[[153 134]
 [137 111]]
|
[[137 111]
 [153 134]]

[[130 145]
 [143 106]
 [124 111]
 [150 125]
 [109 144]
 [123 133]
 [105 100]]
|
[[105 100]
 [143 106]
 [124 111]
 [150 125]
 [123 133]
 [109 144]
 [130 145]]

[[143 116 136]
 [122 127 146]
 [130 147 117]
 [114 118 152]
 [148 131 146]]
|
[[143 116 136]
 [114 118 152]
 [122 127 146]
 [148 131 146]
 [130 147 117]]

[[123 123 132 127 126 132 129 123]
 [136 110 129 123 130 133 121 131]
 [123 126 137 127 121 135 131 121]
 [133 103 120 138 128 129 129 125]
 [119 125 134 129 127 130 134 119]]
|
[[133 103 120 138 128 129 129 125]
 [136 110 129 123 130 133 121 131]
 [123 123 132 127 126 132 129 123]
 [119 125 134 129 127 130 134 119]
 [123 126 137 127 121 135 131 121]]

[[131 141 128 102]
 [126 113 152 134]
 [136 118 138 128]
 [134 110 124 136]]
|
[[134 110 124 136]
 [126 113 152 134]
 [136 118 138 128]
 [131 141 128 102]]

[[126 135 116 123 120 135 123 137 131 122 109 128 113]
 [135 134 156 127 129 134 123 134 130 125 119 128 126]
 [124 129 112 108 128 132 111 130 127 124 130 128 132]
 [132 122 136 138 129 124 128 120 124 127 128 128 123]
 [132 111 141 129 130 111 138 108 128 133 113 128 127]
 [130 124 142 129 125 123 129 121 128 130 117 128 126]]
|
[[132 111 141 129 130 111 138 108 128 133 113 128 127]
 [132 122 136 138 129 124 128 120 124 127 128 128 123]
 [130 124 142 129 125 123 129 121 128 130 117 128 126]
 [124 129 112 108 128 132 111 130 127 124 130 128 132]
 [135 134 156 127 129 134 123 134 130 125 119 128 126]
 [126 135 116 123 120 135 123 137 131 122 109 128 113]]

[[135 125 137 118 114 110 133 143 130 122 149 147]
 [143 123 124 132 118 118 137 127 134 105 150 141]
 [121 134 145 139 137 142 115 130 109 132 121 109]
 [142 130 142 121 113 118 118 149 125 141 146 133]]
|
[[143 123 124 132 118 118 137 127 134 105 150 141]
 [135 125 137 118 114 110 133 143 130 122 149 147]
 [142 130 142 121 113 118 118 149 125 141 146 133]
 [121 134 145 139 137 142 115 130 109 132 121 109]]

[[148 142 142]
 [128 115 114]
 [129 127 126]
 [126 128 126]
 [121 126 138]
 [143 114  99]]
|
[[143 114  99]
 [128 115 114]
 [121 126 138]
 [129 127 126]
 [126 128 126]
 [148 142 142]]

[[136 158]
 [154 137]]
|
[[154 137]
 [136 158]]
---
[[148 151 132]
 [124 119 114]
 [107 152 103]
 [116 142 137]
 [132 110 113]
 [103 147 111]
 [127 101 147]]
|
[[127 101 147]
 [116 142 137]
 [148 151 132]
 [124 119 114]
 [132 110 113]
 [103 147 111]
 [107 152 103]]

[[118 130 126 110 123 127 147 130 122 115]
 [136 150 121 117 112 142 142 106 122 115]
 [119 117 133 111 130 121 133 127 125 116]
 [130 137 131 106 114 131 146 125 117 102]]
|
[[119 117 133 111 130 121 133 127 125 116]
 [130 137 131 106 114 131 146 125 117 102]
 [118 130 126 110 123 127 147 130 122 115]
 [136 150 121 117 112 142 142 106 122 115]]

[[123 116 104 128 127 133 133 124 142]
 [123 119 106 128 121 131 133 132 137]
 [127 132 122 134 109 122 134 144 129]
 [128 116 126 133 148 132 130 116 136]
 [124 112 111 132 138 135 130 120 140]
 [125 112 121 133 148 135 130 117 141]]
|
[[128 116 126 133 148 132 130 116 136]
 [127 132 122 134 109 122 134 144 129]
 [125 112 121 133 148 135 130 117 141]
 [124 112 111 132 138 135 130 120 140]
 [123 119 106 128 121 131 133 132 137]
 [123 116 104 128 127 133 133 124 142]]

[[122 121 112 128 126 137 110 114 125 130 125]
 [121 123 125 132 142 109 109 138 143 128 123]
 [120 128 122 125 127 130 122 119 130 118 109]
 [120 123 131 126 129 132 136 135 124 140 132]
 [116 128 130 145 141 118 107 131 138 128 124]
 [116 147 114 138 128 140 122 132 123 117 134]
 [121 124 132 127 129 131 135 135 125 140 134]
 [116 129 121 142 139 127 137 129 122 114 116]]
|
[[121 124 132 127 129 131 135 135 125 140 134]
 [120 123 131 126 129 132 136 135 124 140 132]
 [116 128 130 145 141 118 107 131 138 128 124]
 [121 123 125 132 142 109 109 138 143 128 123]
 [120 128 122 125 127 130 122 119 130 118 109]
 [116 129 121 142 139 127 137 129 122 114 116]
 [116 147 114 138 128 140 122 132 123 117 134]
 [122 121 112 128 126 137 110 114 125 130 125]]

[[151 111 108 137 137 138 100]
 [109 104 127 122 148 117 153]
 [153 145 115 108 113 114 142]
 [144 150 128 111 104 151 152]
 [143 140 112 118 108 153 143]]
|
[[144 150 128 111 104 151 152]
 [109 104 127 122 148 117 153]
 [153 145 115 108 113 114 142]
 [143 140 112 118 108 153 143]
 [151 111 108 137 137 138 100]]

[[139 105 126]
 [119 127 150]
 [130 143 109]
 [121 123 151]
 [115 148 134]]
|
[[121 123 151]
 [119 127 150]
 [115 148 134]
 [139 105 126]
 [130 143 109]]

[[135 132 130 132 121 116 128 135 123 119 134 106]
 [117 136 125 143 110 119 130 138 139 138 134 120]
 [129 119 122 138 129 132 128 139 117 116 138 105]
 [147 148 132 129 115 133 139 133 113 114 135 107]]
|
[[147 148 132 129 115 133 139 133 113 114 135 107]
 [135 132 130 132 121 116 128 135 123 119 134 106]
 [117 136 125 143 110 119 130 138 139 138 134 120]
 [129 119 122 138 129 132 128 139 117 116 138 105]]
---
[[106 136 113 125 134 134]
 [117 128 126 122 129 126]
 [121 137 125 117 133 127]
 [132 128 124 137 123 128]
 [134 125 132 139 133 134]
 [114 134 118 132 138 131]
 [115 131 123 120 142 136]
 [128 125 135 132 124 125]
 [127 130 126 130 129 128]
 [135 126 136 125 127 130]
 [140 123 132 131 126 127]]
|
[[106 136 113 125 134 134]
 [114 134 118 132 138 131]
 [115 131 123 120 142 136]
 [117 128 126 122 129 126]
 [121 137 125 117 133 127]
 [127 130 126 130 129 128]
 [128 125 135 132 124 125]
 [132 128 124 137 123 128]
 [134 125 132 139 133 134]
 [135 126 136 125 127 130]
 [140 123 132 131 126 127]]

[[121 134]
 [100 126]]
|
[[100 126]
 [121 134]]

[[140 138 128 127]
 [138 139 117 115]
 [146 151 125 112]
 [113 118 130 137]
 [114 116 130 139]
 [130 130 135 130]]
|
[[113 118 130 137]
 [114 116 130 139]
 [130 130 135 130]
 [138 139 117 115]
 [140 138 128 127]
 [146 151 125 112]]

[[129 113 141 139 134 138 113 140 131 138 100 139 129 135]
 [140 128 131 140 115 117 118 109 129 140 135 136 120 127]
 [127 118 120 137 112 103 157 126 132 144 122 105 140 149]]
|
[[127 118 120 137 112 103 157 126 132 144 122 105 140 149]
 [129 113 141 139 134 138 113 140 131 138 100 139 129 135]
 [140 128 131 140 115 117 118 109 129 140 135 136 120 127]]

[[151 134 129 116 131 112 138 138 109 120 100 155 148]
 [130 130 113 123 101 125 133 144 136 103 123 119 147]]
|
[[130 130 113 123 101 125 133 144 136 103 123 119 147]
 [151 134 129 116 131 112 138 138 109 120 100 155 148]]

[[130 128 124 127 115 123 117 132 131 127 124]
 [123 129 126 136 123 129 131 123 128 128 131]
 [113 144 105 151 119 122 144 110 138 126 128]]
|
[[113 144 105 151 119 122 144 110 138 126 128]
 [123 129 126 136 123 129 131 123 128 128 131]
 [130 128 124 127 115 123 117 132 131 127 124]]

[[110 116 100 113 127 128 114 135 126]
 [132 130 149 139 130 135 129 140 130]
 [134 125 111 108 139 125 137 137 125]
 [151 155 139 109 142 155 130 153 150]
 [125 121 129 133 142 123 131 108 142]
 [118 126 124 130 123 133 111 126 129]
 [126 127 111 130 116 129 124 141 122]]
|
[[110 116 100 113 127 128 114 135 126]
 [118 126 124 130 123 133 111 126 129]
 [125 121 129 133 142 123 131 108 142]
 [126 127 111 130 116 129 124 141 122]
 [132 130 149 139 130 135 129 140 130]
 [134 125 111 108 139 125 137 137 125]
 [151 155 139 109 142 155 130 153 150]]

[[143 126 119 138 139 130 127 122 118 131]
 [123 133 131 135 121 139 138  99 153 142]]
|
[[123 133 131 135 121 139 138  99 153 142]
 [143 126 119 138 139 130 127 122 118 131]]
